Below are the code and all the weights of a small trained network. Each question names an input and a class and asks about switching units off, where a switched-off unit gives its printed mean instead of its output.

import numpy as np


def w(rows, s, z=0):
    codes = np.array(rows[::2]) - 128.0
    scale = np.full(codes.shape[1], s)
    scale[-1] = z or s
    return codes * scale


def norm(h):
    return h / np.sqrt((h * h).mean(-1, keepdims=True) + 1e-5)


def f(y):
    return y / 2 * (1 + np.tanh(0.7978845608 * (y + 0.044715 * y**3)))


def log_softmax(a):
    a = a - a.max(-1, keepdims=True)
    return a - np.log(np.exp(a).sum(-1, keepdims=True))


def net(x, mask):
    res = np.array(x, float).reshape(1, 7) / 4 @ E
    u = 0
    for l in range(4):
        y = f(norm(res) @ A[l][:, :-1].T + A[l][:, -1])
        res = res + np.where(mask[u : u + 10], y, B[l][:, -1]) @ B[l][:, :-1]
        u += 10
    return log_softmax(norm(res)[-1] @ U[:, :-1].T + U[:, -1])


A, B = {}, {}
E = w([
[212,153,129,79,122,125,229],'x0',
[121,51,82,54,182,136,111],'x1',
[132,157,197,139,237,184,132],'x2',
[82,247,156,138,125,76,166],'x3',
[142,169,125,117,218,41,147],'x4',
[173,161,72,188,101,119,60],'x5',
[92,119,206,66,78,106,150],'x6',
],0.0015)
A[0] = w([
[180,161,34,216,127,69,106,95],'L0N0',
[206,105,120,43,91,66,102,74],'L0N1',
[192,130,74,243,163,111,21,124],'L0N2',
[187,35,127,102,93,165,123,107],'L0N3',
[167,191,138,185,3,131,95,102],'L0N4',
[71,203,169,145,132,78,144,87],'L0N5',
[44,99,156,158,134,89,81,32],'L0N6',
[141,130,83,118,246,108,107,128],'L0N7',
[140,125,111,191,179,229,69,4],'L0N8',
[232,174,143,216,28,150,172,64],'L0N9',
],0.0031,0.0021)
B[0] = w([
[119,180,77,102,158,57,49,198],'L0N0',
[106,157,168,161,117,210,180,111],'L0N1',
[46,88,35,113,106,104,39,247],'L0N2',
[125,117,147,67,85,144,189,151],'L0N3',
[165,154,13,183,155,75,79,217],'L0N4',
[115,108,165,117,72,155,187,171],'L0N5',
[75,176,164,117,96,92,136,104],'L0N6',
[163,134,92,201,83,81,134,176],'L0N7',
[101,111,180,197,131,185,174,118],'L0N8',
[141,179,77,139,122,5,104,187],'L0N9',
],0.0029,0.0013)
A[1] = w([
[146,80,144,114,253,105,145,94],'L1N0',
[57,113,169,131,117,46,134,7],'L1N1',
[143,224,162,172,201,77,105,99],'L1N2',
[198,124,118,109,45,85,193,172],'L1N3',
[166,63,119,54,88,158,110,116],'L1N4',
[139,158,66,92,198,114,142,208],'L1N5',
[78,158,191,67,96,137,203,66],'L1N6',
[77,204,109,136,138,172,74,140],'L1N7',
[193,156,146,183,16,119,135,192],'L1N8',
[114,122,106,83,144,114,98,255],'L1N9',
],0.0039,0.0016)
B[1] = w([
[156,182,3,193,124,88,167,159],'L1N0',
[79,244,199,86,130,223,100,122],'L1N1',
[205,12,141,99,43,134,177,252],'L1N2',
[146,162,17,221,122,173,163,230],'L1N3',
[143,110,129,96,21,141,182,176],'L1N4',
[159,150,207,217,56,8,178,237],'L1N5',
[125,141,30,103,149,207,25,193],'L1N6',
[136,115,97,218,88,116,147,204],'L1N7',
[130,225,49,148,122,69,219,243],'L1N8',
[94,154,151,192,48,64,161,244],'L1N9',
],0.0027,0.0013)
A[2] = w([
[161,124,187,59,228,186,123,4],'L2N0',
[97,108,214,128,184,191,89,99],'L2N1',
[187,137,142,168,109,80,177,134],'L2N2',
[192,133,191,115,253,137,161,73],'L2N3',
[139,60,97,73,116,153,116,170],'L2N4',
[88,124,134,172,185,162,72,69],'L2N5',
[152,155,125,178,80,91,181,150],'L2N6',
[176,159,166,96,172,165,224,44],'L2N7',
[150,85,198,90,133,81,63,160],'L2N8',
[225,131,21,162,153,109,107,156],'L2N9',
],0.004,0.0017)
B[2] = w([
[206,165,80,141,91,78,203,116],'L2N0',
[107,197,94,147,221,49,139,133],'L2N1',
[165,187,95,87,120,143,200,200],'L2N2',
[132,159,74,227,167,89,164,126],'L2N3',
[216,124,195,107,99,176,166,154],'L2N4',
[62,99,200,220,149,128,125,121],'L2N5',
[159,195,86,105,111,194,197,226],'L2N6',
[167,127,2,185,104,90,76,140],'L2N7',
[166,226,73,118,47,130,177,126],'L2N8',
[62,230,186,80,114,36,156,251],'L2N9',
],0.003,0.0025)
A[3] = w([
[58,146,199,103,57,113,174,225],'L3N0',
[176,18,166,51,139,228,224,105],'L3N1',
[67,149,214,57,125,139,36,82],'L3N2',
[205,140,124,108,176,98,253,133],'L3N3',
[178,218,176,82,185,32,211,139],'L3N4',
[177,183,107,106,99,121,253,132],'L3N5',
[160,30,128,39,44,165,118,69],'L3N6',
[24,137,203,164,135,168,107,100],'L3N7',
[185,50,162,25,69,230,133,5],'L3N8',
[94,116,141,214,201,109,168,204],'L3N9',
],0.0035,0.0017)
B[3] = w([
[205,161,123,74,164,190,171,201],'L3N0',
[163,164,153,78,4,69,28,168],'L3N1',
[127,254,129,100,192,94,219,130],'L3N2',
[171,124,127,219,64,214,196,212],'L3N3',
[149,14,147,153,114,230,140,240],'L3N4',
[171,166,103,213,133,244,166,254],'L3N5',
[237,63,209,90,174,166,105,149],'L3N6',
[138,124,195,87,164,226,194,144],'L3N7',
[152,45,202,67,74,117,29,154],'L3N8',
[149,73,146,154,74,234,86,168],'L3N9',
],0.0035,0.0029)
U = w([
[169,89,138,159,210,55,204,4],'0',
[232,21,236,2,20,199,23,196],'1',
[6,43,223,230,241,230,54,166],'2',
[231,220,28,234,14,236,238,241],'3',
[21,232,21,205,50,27,18,201],'4',
[18,239,237,18,235,196,186,114],'5',
[150,19,76,42,229,23,124,1],'6',
],0.006,0.0051)

Each question gives the input, the list of numbers given to net, and the class t.
The units are the neurons (one row each of A and B). Each row of codes is followed by its name. A weight is (code - 128) times the scale printed after its matrix; where a second scale follows, it is the last column's (A, B and U).
mask holds one flag per neuron, layer by layer. A switched-off neuron (its flag False) gives its mean, the last column of its row in B, instead of its output. The means were averaged over made-up inputs and are rounded, as every weight is.
A unit's drop is (log p(t) with every unit on - log p(t) with that unit switched off) / (log p(t) with every unit on - log p(t) with every unit switched off).
unit that matters most: the unit with the biggest drop
k most important neurons: the k neurons with the biggest drops, biggest first
k most important neurons of layer l: the k neurons of layer l with the biggest drops, biggest first
drop of u: that unit's drop, to one decimal
input [-3,-8,0,-7,4,6,8], class 4: most important neuron : L0N2
input [-5,8,2,-3,6,-4,0], class 3: 4 most important neurons : L0N2; L1N5; L1N6; L0N7
input [4,4,-3,-7,3,8,-4], class 4: 2 most important neurons : L0N2; L0N0
input [-4,8,-2,2,-3,5,4], class 1: 2 most important neurons : L2N9; L1N4
input [3,1,5,0,-5,3,5], class 1: 2 most important neurons : L1N4; L1N6
input [2,0,-1,8,-3,-6,1], class 5: 2 most important neurons : L1N6; L1N2
input [-8,0,-6,-4,-2,8,8], class 4: 2 most important neurons : L1N2; L0N4
input [-4,0,1,-2,-2,-1,3], class 5: 2 most important neurons : L1N2; L2N1
input [1,8,4,7,-6,3,8], class 1: 3 most important neurons of layer 3 : L3N8; L3N1; L3N6
input [-7,1,5,5,2,1,-1], class 5: 2 most important neurons of layer 1 : L1N3; L1N1
input [-1,2,-5,3,5,-8,2], class 5: 3 most important neurons : L1N2; L1N1; L1N6
input [-8,3,-6,1,0,-3,5], class 5: 2 most important neurons of layer 1 : L1N2; L1N1
input [-7,3,8,8,7,-7,-6], class 3: 2 most important neurons : L1N2; L0N7
input [-4,3,5,-6,6,1,1], class 2: most important neuron : L0N2
input [-6,0,-2,-8,5,3,0], class 4: 4 most important neurons of layer 0 : L0N0; L0N5; L0N2; L0N7
input [-6,2,8,5,5,-1,3], class 2: 2 most important neurons of layer 0 : L0N4; L0N9
input [-6,5,1,8,-6,-3,-5], class 2: 2 most important neurons of layer 2 : L2N9; L2N5
input [-5,-6,4,-5,0,-5,1], class 2: drop of L2N1 : 0.2
input [-6,-8,5,0,-3,1,5], class 5: drop of L1N5 : 0.1
input [-3,3,-8,-4,7,1,-7], class 4: drop of L3N6 : 0.0
input [-8,-1,2,6,-7,-8,4], class 5: unit that matters most : L3N2
input [-1,5,-8,1,3,2,-5], class 4: 2 most important neurons of layer 0 : L0N2; L0N0
